Below is a small trained network, with its code and all its weights. Each question gives an input and a class and asks what happens when units are switched off, that is, made to give their printed mean instead of their output.

import numpy as np


def w(rows, s, z=0):
    codes = np.array(rows[::2]) - 128.0
    scale = np.full(codes.shape[1], s)
    scale[-1] = z or s
    return codes * scale


def norm(h):
    return h / np.sqrt((h * h).mean(-1, keepdims=True) + 1e-5)


def f(y):
    return y / 2 * (1 + np.tanh(0.7978845608 * (y + 0.044715 * y**3)))


def log_softmax(a):
    a = a - a.max(-1, keepdims=True)
    return a - np.log(np.exp(a).sum(-1, keepdims=True))


def net(x, mask):
    res = np.array(x, float).reshape(1, 8) / 4 @ E
    u = 0
    for l in range(4):
        y = f(norm(res) @ A[l][:, :-1].T + A[l][:, -1])
        res = res + np.where(mask[u : u + 7], y, B[l][:, -1]) @ B[l][:, :-1]
        u += 7
    return log_softmax(norm(res)[-1] @ U[:, :-1].T + U[:, -1])


A, B = {}, {}
E = w([
[118,108,120,82,81,158,118,124,87,140],'x0',
[119,126,142,166,176,233,121,119,151,172],'x1',
[73,112,176,104,136,129,104,114,158,101],'x2',
[154,129,128,116,43,137,147,124,230,134],'x3',
[191,151,195,136,114,126,123,10,102,112],'x4',
[139,114,175,84,158,116,187,140,135,171],'x5',
[128,126,128,126,127,128,129,128,127,127],'x6',
[151,65,151,167,113,90,58,132,131,207],'x7',
],0.012)
A[0] = w([
[109,136,111,73,86,160,112,114,109,169,6],'0.n0',
[197,171,53,132,135,133,149,137,113,183,108],'0.n1',
[127,133,172,72,139,122,166,140,120,173,53],'0.n2',
[148,162,140,180,171,11,143,150,173,82,130],'0.n3',
[188,143,107,159,121,124,153,95,102,147,1],'0.n4',
[139,96,137,76,79,186,107,143,70,132,24],'0.n5',
[76,143,76,173,80,153,81,94,109,81,49],'0.n6',
],0.011,0.0051)
B[0] = w([
[133,105,72,89,209,95,123,112,179,112,125],'0.n0',
[89,2,166,205,69,129,182,132,96,33,196],'0.n1',
[158,101,80,154,182,70,204,98,160,143,152],'0.n2',
[142,70,51,52,130,246,99,91,116,177,254],'0.n3',
[146,85,180,125,130,124,111,185,123,55,143],'0.n4',
[167,86,27,43,136,180,86,93,147,134,152],'0.n5',
[170,162,57,176,221,33,170,92,210,148,188],'0.n6',
],0.0098,0.0048)
A[1] = w([
[11,81,168,95,171,103,92,63,196,89,113],'1.n0',
[122,112,139,130,211,84,104,142,82,101,29],'1.n1',
[95,135,104,83,91,59,125,112,101,114,126],'1.n2',
[117,211,136,115,108,176,170,146,97,76,79],'1.n3',
[102,134,118,130,184,118,123,116,65,114,61],'1.n4',
[140,163,151,137,83,148,143,135,159,120,1],'1.n5',
[94,102,84,135,132,121,136,171,161,151,142],'1.n6',
],0.011,0.0049)
B[1] = w([
[184,53,106,206,84,130,193,158,80,83,228],'1.n0',
[105,184,103,144,54,153,160,110,75,188,170],'1.n1',
[188,85,75,89,134,205,109,123,145,170,207],'1.n2',
[23,75,115,136,159,60,102,81,155,99,177],'1.n3',
[127,191,129,126,5,173,157,121,126,176,177],'1.n4',
[86,176,146,129,85,145,147,120,94,141,123],'1.n5',
[193,201,201,116,139,122,104,126,79,85,254],'1.n6',
],0.012,0.0049)
A[2] = w([
[64,140,96,119,128,119,120,255,140,153,139],'2.n0',
[136,133,138,122,48,116,147,144,241,117,71],'2.n1',
[109,93,163,145,121,71,55,131,133,192,2],'2.n2',
[85,135,168,225,190,250,136,121,172,151,63],'2.n3',
[151,138,181,125,119,117,110,7,116,125,85],'2.n4',
[152,117,110,116,102,177,131,156,85,104,137],'2.n5',
[133,121,141,171,99,121,43,120,125,128,80],'2.n6',
],0.01,0.0064)
B[2] = w([
[204,173,224,118,115,88,75,61,140,49,194],'2.n0',
[92,189,121,168,111,190,142,91,7,174,199],'2.n1',
[66,113,112,122,112,75,106,137,124,135,136],'2.n2',
[181,89,49,29,78,100,108,95,85,129,239],'2.n3',
[161,173,178,115,144,119,74,196,153,67,224],'2.n4',
[145,103,161,150,141,169,128,91,143,115,254],'2.n5',
[91,136,129,141,176,88,151,104,144,136,169],'2.n6',
],0.014,0.0047)
A[3] = w([
[137,157,35,185,133,66,158,163,101,106,134],'3.n0',
[68,178,75,104,158,125,237,61,193,59,118],'3.n1',
[165,94,105,136,207,168,79,36,176,178,253],'3.n2',
[142,207,95,156,118,99,73,103,126,86,154],'3.n3',
[124,106,221,51,155,83,249,127,119,185,124],'3.n4',
[55,183,143,125,109,182,112,101,40,186,116],'3.n5',
[128,62,175,190,86,84,79,133,165,255,129],'3.n6',
],0.0087,0.0044)
B[3] = w([
[136,79,189,144,102,127,130,71,198,182,151],'3.n0',
[51,78,156,130,174,84,56,202,48,193,192],'3.n1',
[107,184,71,86,144,145,216,193,159,101,254],'3.n2',
[139,116,176,119,172,132,150,137,177,202,199],'3.n3',
[146,153,69,240,147,118,73,70,244,190,166],'3.n4',
[97,199,124,142,36,146,131,169,193,118,179],'3.n5',
[2,114,133,86,156,106,112,137,72,90,182],'3.n6',
],0.011,0.0074)
U = w([
[215,182,247,114,148,113,74,152,151,62,135],'0',
[83,203,136,154,35,196,144,127,87,192,114],'1',
[11,80,124,89,169,62,76,164,94,134,116],'2',
[143,112,87,89,147,171,145,159,150,132,254],'3',
[178,80,54,37,115,165,96,105,126,156,78],'4',
[144,14,157,232,97,140,188,126,108,92,84],'5',
[153,147,88,200,174,77,128,109,227,213,101],'6',
],0.015,0.0096)

Each question gives the input, the list of numbers given to net, and the class t.
The units are the neurons (one row each of A and B). Each row of codes is followed by its name. A weight is (code - 128) times the scale printed after its matrix; where a second scale follows, it is the last column's (A, B and U).
mask holds one flag per neuron, layer by layer. A switched-off neuron (its flag False) gives its mean, the last column of its row in B, instead of its output. The means were averaged over made-up inputs and are rounded, as every weight is.
A unit's drop is (log p(t) with every unit on - log p(t) with that unit switched off) / (log p(t) with every unit on - log p(t) with every unit switched off).
The circuit of an input: a set's keep is (log p(t) with only the set's units on - log p(t) with every unit switched off) / (log p(t) with every unit on - log p(t) with every unit switched off). Starting from the 12 units with the biggest drops (on a tie, the unit counted first), units are removed one at a time, each time the one whose removal leaves the highest keep (on an exact tie, the one counted first), for as long as the keep stays at least 0.8.
units of the circuit, in order: the units of the circuit, biggest drop first
unit that matters most: the unit with the biggest drop
top k neurons: the k neurons with the biggest drops, biggest first
top k neurons in layer l: the k neurons of layer l with the biggest drops, biggest first
input [-3,4,2,5,-7,2,0,7], class 0: units of the circuit, in order => (2.n0)
input [2,-1,3,-6,-7,-3,-4,-3], class 0: top 2 neurons => (2.n0, 2.n1)
input [-8,-5,7,-3,6,-7,-5,-5], class 3: top 4 neurons => (0.n3, 1.n6, 0.n1, 3.n2)
input [7,7,2,-5,6,-7,-4,5], class 3: units of the circuit, in order => (3.n2, 0.n6)
input [7,-3,-5,0,2,8,-8,-8], class 2: units of the circuit, in order => (3.n1, 1.n3)
input [1,3,-4,-3,5,4,-2,3], class 0: top 3 neurons => (2.n4, 1.n0, 0.n3)
input [6,7,6,-8,-1,6,8,6], class 1: top 3 neurons in layer 1 => (1.n1, 1.n4, 1.n2)
input [3,7,8,-3,3,1,-3,-8], class 2: top 3 neurons => (1.n3, 3.n1, 0.n3)
input [-5,-4,8,-2,1,-2,2,-8], class 2: top 3 neurons => (3.n1, 1.n3, 0.n1)
input [-4,5,-7,-3,-1,1,6,-3], class 5: top 2 neurons => (0.n1, 0.n3)
input [1,8,-3,-7,-4,-1,2,3], class 4: top 3 neurons => (2.n3, 2.n1, 2.n0)
input [2,-5,6,-6,-5,6,4,-5], class 1: top 3 neurons => (1.n1, 1.n4, 0.n1)
input [6,5,5,-5,6,-3,-8,-4], class 0: top 2 neurons in layer 0 => (0.n3, 0.n1)
input [4,4,2,-4,5,-8,3,-7], class 6: unit that matters most => 0.n6
input [-1,-3,8,-6,-4,-7,-8,0], class 5: top 2 neurons => (1.n0, 2.n1)
input [4,4,5,4,-3,-2,0,2], class 5: top 3 neurons => (1.n0, 0.n3, 1.n2)
input [-6,-7,6,6,0,-5,6,-4], class 4: top 3 neurons => (0.n3, 1.n0, 1.n4)
input [6,-5,-3,-7,5,-6,6,-5], class 1: top 4 neurons => (1.n4, 1.n1, 2.n3, 0.n3)
input [2,7,0,-2,-1,6,-4,6], class 4: top 2 neurons in layer 3 => (3.n1, 3.n4)
input [-1,8,-3,5,6,-7,2,1], class 4: units of the circuit, in order => (2.n3)
input [5,2,1,2,6,1,5,6], class 0: top 2 neurons in layer 1 => (1.n3, 1.n2)
input [3,7,-4,3,8,7,2,2], class 0: top 2 neurons in layer 0 => (0.n3, 0.n4)
input [3,8,-1,5,-5,-3,8,7], class 4: top 2 neurons in layer 3 => (3.n1, 3.n5)
input [-6,-7,-2,5,-2,-5,4,-4], class 4: top 2 neurons in layer 2 => (2.n6, 2.n4)
